Below are the code and all the weights of a small trained network. Each question names an input and a class and asks about switching units off, where a switched-off unit gives its printed mean instead of its output.

import numpy as np


def w(rows, s, z=0):
    codes = np.array(rows[::2]) - 128.0
    scale = np.full(codes.shape[1], s)
    scale[-1] = z or s
    return codes * scale


def f(y):
    return y / 2 * (1 + np.tanh(0.7978845608 * (y + 0.044715 * y**3)))


def log_softmax(a):
    a = a - a.max(-1, keepdims=True)
    return a - np.log(np.exp(a).sum(-1, keepdims=True))


def net(x, mask):
    res = np.array(x, float).reshape(1, 6) / 4 @ E
    y = f(res @ A[0][:, :-1].T + A[0][:, -1])
    res = res + np.where(mask, y, B[0][:, -1]) @ B[0][:, :-1]
    return log_softmax(res[-1] @ U[:, :-1].T + U[:, -1])


A, B = {}, {}
E = w([
[82,3,70],'x0',
[120,179,15],'x1',
[123,86,178],'x2',
[229,91,151],'x3',
[252,132,142],'x4',
[146,136,32],'x5',
],0.0058)
A[0] = w([
[91,66,249,94],'n0',
[133,133,84,88],'n1',
[203,87,78,4],'n2',
[130,118,123,210],'n3',
[140,107,112,35],'n4',
[156,149,8,56],'n5',
[26,59,91,106],'n6',
[68,194,180,93],'n7',
],0.016,0.0026)
B[0] = w([
[211,109,170,242],'n0',
[162,97,116,158],'n1',
[75,144,105,188],'n2',
[99,110,164,146],'n3',
[145,250,181,125],'n4',
[154,85,208,254],'n5',
[42,197,39,253],'n6',
[71,120,45,183],'n7',
],0.015,0.0077)
U = w([
[216,23,253,254],'0',
[45,163,84,2],'1',
],0.0054,0.00078)

Each question gives the input, the list of numbers given to net, and the class t.
The units are the neurons (one row each of A and B). Each row of codes is followed by its name. A weight is (code - 128) times the scale printed after its matrix; where a second scale follows, it is the last column's (A, B and U).
mask holds one flag per neuron, in row order. A switched-off neuron (its flag False) gives its mean, the last column of its row in B, instead of its output. The means were averaged over made-up inputs and are rounded, as every weight is.
A unit's drop is (log p(t) with every unit on - log p(t) with that unit switched off) / (log p(t) with every unit on - log p(t) with every unit switched off).
The circuit of an input: a set's keep is (log p(t) with only the set's units on - log p(t) with every unit switched off) / (log p(t) with every unit on - log p(t) with every unit switched off). Starting from all 8 units, units are removed one at a time, each time the one whose removal leaves the highest keep (on an exact tie, the one counted first), for as long as the keep stays at least 0.8.
circuit, biggest first: the units of the circuit, biggest drop first
k most important neurons: the k neurons with the biggest drops, biggest first
drop of u: that unit's drop, to one decimal
input [4,4,-7,-6,5,-1], class 0: circuit, biggest first	n5
input [4,8,-3,-3,1,3], class 0: 3 most important neurons	n5, n7, n1
input [0,7,-6,5,-5,-3], class 0: circuit, biggest first	n6, n5
input [-8,4,1,-8,4,6], class 0: 3 most important neurons	n6, n5, n2
input [-6,5,0,-5,5,1], class 0: 3 most important neurons	n6, n5, n2
input [7,-7,-5,8,2,5], class 1: 3 most important neurons	n2, n5, n0
input [7,1,6,5,2,4], class 1: 2 most important neurons	n2, n0
input [-8,8,8,-8,3,7], class 0: drop of n6	0.4
input [-1,5,-3,7,-5,-3], class 0: drop of n7	0.3
input [8,8,-8,3,3,7], class 0: drop of n5	2.7
input [-6,4,1,6,-6,8], class 0: 2 most important neurons	n6, n5
